Below is a small trained network, with its code and all its weights. Each question gives an input and a target symbol and asks what happens when units are switched off, that is, made to give their printed mean instead of their output.

import numpy as np


def w(rows, s, z=0):
    codes = np.array(rows[::2]) - 128.0
    scale = np.full(codes.shape[1], s)
    scale[-1] = z or s
    return codes * scale


def f(y):
    return np.maximum(y, 0)


def softmax(a):
    e = np.exp(a - a.max(-1, keepdims=True))
    return e / e.sum(-1, keepdims=True)


def log_softmax(a):
    a = a - a.max(-1, keepdims=True)
    return a - np.log(np.exp(a).sum(-1, keepdims=True))


def net(x, mask):
    ids = ['ΘΛΞΦΨαβγεζμπτω'.index(c) for c in x.split()]
    T = len(ids)
    res = E[ids] + P[:T]
    r = res
    for j in range(2):
        rows = slice(3 * j, 3 * j + 3)
        q, k, v = (r @ M[0][rows].T for M in (Q, K, V))
        z = softmax(np.where(np.tri(T) > 0, q @ k.T / 3**0.5, -1e9)) @ v
        o = O[0][rows]
        res = res + np.where(mask[j], z, o[:, -1]) @ o[:, :-1]
    y = f(res @ A[0][:, :-1].T + A[0][:, -1])
    res = res + np.where(mask[2:6], y, B[0][:, -1]) @ B[0][:, :-1]
    return log_softmax(res[-1] @ U[:, :-1].T + U[:, -1])


Q, K, V, O, A, B = {}, {}, {}, {}, {}, {}
E = w([
[110,156,106,81,109,116,84],'Θ',
[136,168,100,123,176,128,135],'Λ',
[141,181,91,89,142,78,131],'Ξ',
[119,184,185,113,27,94,130],'Φ',
[160,120,115,126,122,127,92],'Ψ',
[129,170,182,143,103,136,167],'α',
[83,145,93,68,155,147,113],'β',
[88,125,137,92,136,178,81],'γ',
[167,183,134,68,169,159,124],'ε',
[189,140,178,138,142,165,130],'ζ',
[193,178,154,93,129,108,161],'μ',
[48,126,129,120,141,118,155],'π',
[151,132,94,119,128,5,194],'τ',
[221,94,71,134,98,94,145],'ω',
],0.022)
P = w([
[124,190,202,184,163,63,58],'0',
[155,156,142,107,199,135,102],'1',
[121,196,118,134,8,133,150],'2',
[103,140,214,129,115,85,90],'3',
[146,110,141,76,197,138,132],'4',
[119,142,115,115,9,145,175],'5',
[83,91,220,101,117,80,119],'6',
[133,61,145,49,199,141,161],'7',
[111,95,117,85,10,156,208],'8',
[71,38,222,74,119,79,148],'9',
[175,193,109,63,198,183,129],'10',
],0.017)
Q[0] = w([
[146,131,74,172,125,138,118],'h0',
[96,88,250,133,185,84,83],'h0',
[176,135,135,86,142,102,129],'h0',
[129,105,151,172,117,105,118],'h1',
[132,135,182,119,122,118,129],'h1',
[126,106,222,92,186,55,56],'h1',
],0.015)
K[0] = w([
[162,147,107,198,118,140,86],'h0',
[162,32,135,111,104,168,176],'h0',
[150,130,131,78,113,130,142],'h0',
[122,69,136,162,114,120,129],'h1',
[118,115,163,110,128,131,149],'h1',
[142,8,135,32,106,143,220],'h1',
],0.017)
V[0] = w([
[153,118,79,183,124,52,96],'h0',
[183,106,125,193,163,187,142],'h0',
[131,165,123,144,154,75,131],'h0',
[74,188,113,186,195,88,201],'h1',
[246,147,138,114,155,87,225],'h1',
[96,85,190,239,88,126,177],'h1',
],0.013)
O[0] = w([
[111,5,108,123,86,154,142,96],'h0',
[169,147,86,71,110,147,144,4],'h0',
[146,94,191,117,143,124,137,196],'h0',
[87,223,65,137,149,110,184,155],'h1',
[120,164,111,233,103,114,93,187],'h1',
[146,120,100,136,96,233,183,67],'h1',
],0.015,0.011)
A[0] = w([
[195,101,46,127,237,142,97,81],'n0',
[195,136,151,94,119,142,47,148],'n1',
[117,91,66,121,247,136,79,10],'n2',
[133,123,95,154,224,113,102,254],'n3',
],0.014,0.0024)
B[0] = w([
[60,78,223,220,198,163,138,150],'n0',
[141,106,65,96,84,169,104,211],'n1',
[124,138,8,173,146,96,99,189],'n2',
[194,102,165,115,116,150,209,255],'n3',
],0.017,0.018)
U = w([
[101,163,40,68,75,103,147,254],'Θ',
[105,80,90,192,83,147,114,42],'Λ',
[81,163,102,226,145,135,112,56],'Ξ',
[114,206,198,59,221,140,130,193],'Φ',
[197,126,174,26,121,143,165,73],'Ψ',
[133,189,24,137,92,225,142,141],'α',
[136,159,83,68,131,157,213,110],'β',
[152,178,179,162,160,132,30,238],'γ',
[117,50,254,116,186,136,95,101],'ε',
[65,87,101,128,148,68,114,140],'ζ',
[146,178,85,156,114,201,139,189],'μ',
[140,74,134,112,95,215,187,129],'π',
[134,82,150,96,98,102,178,64],'τ',
[130,154,136,85,150,42,104,105],'ω',
],0.0082,0.0074)

Each question gives the input, a string of symbols that net reads in full, and the target symbol t.
The units are the heads (3 rows each of Q, K, V and O) and the neurons (one row each of A and B). Each row of codes is followed by its name. A weight is (code - 128) times the scale printed after its matrix; where a second scale follows, it is the last column's (O, A, B and U).
mask holds one flag per unit, heads first, then neurons. A switched-off unit (its flag False) gives its mean, the last column of its rows in O or B, instead of its output. The means were averaged over made-up inputs and are rounded, as every weight is.
A unit's drop is (log p(t) with every unit on - log p(t) with that unit switched off) / (log p(t) with every unit on - log p(t) with every unit switched off).
The circuit of an input: a set's keep is (log p(t) with only the set's units on - log p(t) with every unit switched off) / (log p(t) with every unit on - log p(t) with every unit switched off). Starting from all 6 units, units are removed one at a time, each time the one whose removal leaves the highest keep (on an exact tie, the one counted first), for as long as the keep stays at least 0.8.
circuit, biggest first: the units of the circuit, biggest drop first
most important unit: the unit with the biggest drop
top k neurons: the k neurons with the biggest drops, biggest first
heads that matter: for each layer, one digit per head in row order, 1 if its drop is at least 0.15 and else 0, layers parted by /
input Ψ Λ Ψ γ ε μ μ Φ Φ ω, target Λ: heads that matter	01
input β Φ ζ Φ π γ ε, target Φ: circuit, biggest first	h1, h0
input Λ Θ Λ Φ, target ε: heads that matter	11
input Ξ γ Φ Φ Λ, target Ξ: heads that matter	00
input μ Φ γ γ μ μ π ω Θ, target Ξ: top 2 neurons	n3, n1
input Λ γ Φ Φ γ Λ Φ Φ γ, target Θ: top neuron	n3
input μ Φ ε Φ γ Ξ Φ Φ Λ Λ γ, target α: top 3 neurons	n2, n1, n3
input τ μ Φ Φ μ α, target Λ: circuit, biggest first	h0, n3
input μ Λ ω μ Φ μ μ Λ Λ Φ, target ε: circuit, biggest first	h0, h1, n3, n2
input Λ μ Φ μ Φ ε Λ γ Ξ Φ, target Θ: circuit, biggest first	h0, n3, h1, n1
input γ γ Φ Λ, target Θ: circuit, biggest first	h1, n2, n1, h0
input Φ ε Λ τ Φ τ Φ β, target ζ: top 2 neurons	n2, n0
input μ π Φ Λ Φ Φ Φ γ ε, target Ξ: circuit, biggest first	h1, n1
input μ Φ Ψ ζ π, target β: circuit, biggest first	n3, h1
input π Θ α Φ ε β μ Λ ω, target β: circuit, biggest first	h1
input Θ Λ ζ Λ Φ, target γ: circuit, biggest first	n3, h1
input Λ Φ α Φ μ Φ ε ω Φ Φ, target Λ: circuit, biggest first	h1, h0
input α Φ π, target α: top 2 neurons	n3, n0
input π γ Λ μ μ Λ μ π μ α, target Φ: top 2 neurons	n2, n1
input α Ψ ζ, target α: circuit, biggest first	h1
input Φ Φ μ τ Φ μ μ Φ, target γ: circuit, biggest first	h1, h0
input τ Λ Λ Θ Θ Φ Ξ Φ γ Ξ, target Θ: circuit, biggest first	h1, h0, n1, n3
input Λ Φ Φ Ψ Θ, target Θ: circuit, biggest first	n2, n1, h1
input Λ Φ Λ γ μ Φ Φ Λ Φ, target Θ: top 2 neurons	n3, n0
input α Φ Λ, target α: top 2 neurons	n3, n0
input ω π Φ Φ μ, target Ψ: top 2 neurons	n3, n2
input Φ π μ γ, target Φ: top 2 neurons	n1, n2
input γ Θ Φ Λ, target ε: most important unit	h0
